Here is a tiny trained network, its code and every weight. The questions are about switching its units off for an input and a target symbol, where a switched-off unit gives its printed mean instead of its output.

import numpy as np


def w(rows, s, z=0):
    codes = np.array(rows[::2]) - 128.0
    scale = np.full(codes.shape[1], s)
    scale[-1] = z or s
    return codes * scale


def norm(h):
    return h / np.sqrt((h * h).mean(-1, keepdims=True) + 1e-5)


def f(y):
    return np.maximum(y, 0)


def softmax(a):
    e = np.exp(a - a.max(-1, keepdims=True))
    return e / e.sum(-1, keepdims=True)


def log_softmax(a):
    a = a - a.max(-1, keepdims=True)
    return a - np.log(np.exp(a).sum(-1, keepdims=True))


def net(x, mask):
    ids = ['δεζηθμξπστφψω'.index(c) for c in x.split()]
    T = len(ids)
    res = E[ids] + P[:T]
    r = norm(res)
    for j in range(2):
        rows = slice(4 * j, 4 * j + 4)
        q, k, v = (r @ M[0][rows].T for M in (Q, K, V))
        z = softmax(np.where(np.tri(T) > 0, q @ k.T / 4**0.5, -1e9)) @ v
        o = O[0][rows]
        res = res + np.where(mask[j], z, o[:, -1]) @ o[:, :-1]
    y = f(norm(res) @ A[0][:, :-1].T + A[0][:, -1])
    res = res + np.where(mask[2:6], y, B[0][:, -1]) @ B[0][:, :-1]
    return log_softmax(norm(res)[-1] @ U[:, :-1].T + U[:, -1])


Q, K, V, O, A, B = {}, {}, {}, {}, {}, {}
E = w([
[150,187,63,3],'δ',
[179,148,127,128],'ε',
[144,72,42,7],'ζ',
[82,135,135,156],'η',
[95,130,120,150],'θ',
[163,122,246,223],'μ',
[81,119,67,133],'ξ',
[162,103,149,114],'π',
[139,203,152,84],'σ',
[108,156,134,166],'τ',
[170,96,108,197],'φ',
[82,130,139,163],'ψ',
[171,134,149,130],'ω',
],0.017)
P = w([
[254,137,111,101],'0',
[220,152,107,139],'1',
[181,149,126,152],'2',
[135,130,139,146],'3',
[106,137,152,147],'4',
[84,137,157,153],'5',
[60,115,169,136],'6',
[21,136,176,145],'7',
[29,132,184,130],'8',
[7,145,181,138],'9',
],0.0054)
Q[0] = w([
[71,116,162,219],'H0',
[122,191,84,48],'H0',
[28,164,195,163],'H0',
[128,192,106,196],'H0',
[49,147,197,96],'H1',
[53,221,88,116],'H1',
[123,22,107,161],'H1',
[116,154,2,172],'H1',
],0.0084)
K[0] = w([
[129,61,170,179],'H0',
[138,217,157,2],'H0',
[97,108,141,60],'H0',
[155,48,140,157],'H0',
[99,143,226,125],'H1',
[100,144,118,96],'H1',
[105,100,112,200],'H1',
[233,95,134,115],'H1',
],0.0097)
V[0] = w([
[141,94,97,129],'H0',
[87,212,92,147],'H0',
[169,125,158,162],'H0',
[145,107,148,174],'H0',
[203,106,107,135],'H1',
[114,105,122,78],'H1',
[132,249,162,84],'H1',
[180,113,131,122],'H1',
],0.011)
O[0] = w([
[129,244,253,36,116],'H0',
[235,220,186,145,215],'H0',
[59,77,112,193,210],'H0',
[84,134,119,77,211],'H0',
[23,83,131,139,148],'H1',
[136,64,26,116,4],'H1',
[176,57,242,213,182],'H1',
[153,84,220,16,121],'H1',
],0.0041,0.0028)
A[0] = w([
[109,149,148,203,253],'N0',
[174,139,115,186,78],'N1',
[35,208,102,131,142],'N2',
[254,97,224,128,196],'N3',
],0.0082,0.0018)
B[0] = w([
[112,67,107,73,255],'N0',
[137,116,2,145,163],'N1',
[94,239,106,113,213],'N2',
[50,157,108,131,226],'N3',
],0.0061,0.0066)
U = w([
[109,6,58,168,97],'δ',
[112,94,176,113,44],'ε',
[114,134,126,110,60],'ζ',
[135,169,89,195,142],'η',
[178,213,205,120,194],'θ',
[112,102,135,123,22],'μ',
[184,182,135,56,238],'ξ',
[126,59,108,30,205],'π',
[140,77,209,206,166],'σ',
[139,116,141,171,99],'τ',
[77,142,157,69,31],'φ',
[133,136,110,140,4],'ψ',
[97,70,175,99,203],'ω',
],0.012,0.0038)

Each question gives the input, a string of symbols that net reads in full, and the target symbol t.
The units are the heads (4 rows each of Q, K, V and O) and the neurons (one row each of A and B). Each row of codes is followed by its name. A weight is (code - 128) times the scale printed after its matrix; where a second scale follows, it is the last column's (O, A, B and U).
mask holds one flag per unit, heads first, then neurons. A switched-off unit (its flag False) gives its mean, the last column of its rows in O or B, instead of its output. The means were averaged over made-up inputs and are rounded, as every weight is.
A unit's drop is (log p(t) with every unit on - log p(t) with that unit switched off) / (log p(t) with every unit on - log p(t) with every unit switched off).
The circuit of an input: a set's keep is (log p(t) with only the set's units on - log p(t) with every unit switched off) / (log p(t) with every unit on - log p(t) with every unit switched off). Starting from all 6 units, units are removed one at a time, each time the one whose removal leaves the highest keep (on an exact tie, the one counted first), for as long as the keep stays at least 0.8.
circuit, biggest first: the units of the circuit, biggest drop first
top k neurons: the k neurons with the biggest drops, biggest first
which heads matter: for each layer, one digit per head in row order, 1 if its drop is at least 0.15 and else 0, layers parted by /
drop of u: that unit's drop, to one decimal
input σ φ θ φ η σ ε ε, target σ: circuit, biggest first -> (H1)
input η η η ω, target η: which heads matter -> 00
input η σ σ η, target σ: which heads matter -> 01
input δ η η η ψ, target η: which heads matter -> 11
input ζ φ δ δ η η η ω, target η: circuit, biggest first -> (H1; N1)
input η τ ζ ε, target η: circuit, biggest first -> (N3; N1)
input δ η π, target η: which heads matter -> 00
input η σ φ σ ω, target σ: which heads matter -> 01
input η ξ ψ η σ φ η ε, target η: circuit, biggest first -> (N1; N3; H1)
input ω η φ, target δ: circuit, biggest first -> (H1; N2)
input η η θ σ τ, target σ: top 2 neurons -> (N2; N0)
input δ τ η η η, target η: drop of H1 -> 0.7
input η σ τ, target σ: drop of N1 -> -0.1
input φ δ σ σ η, target σ: top neuron -> (N2)
input δ ε η δ η π, target η: drop of N2 -> 0.0
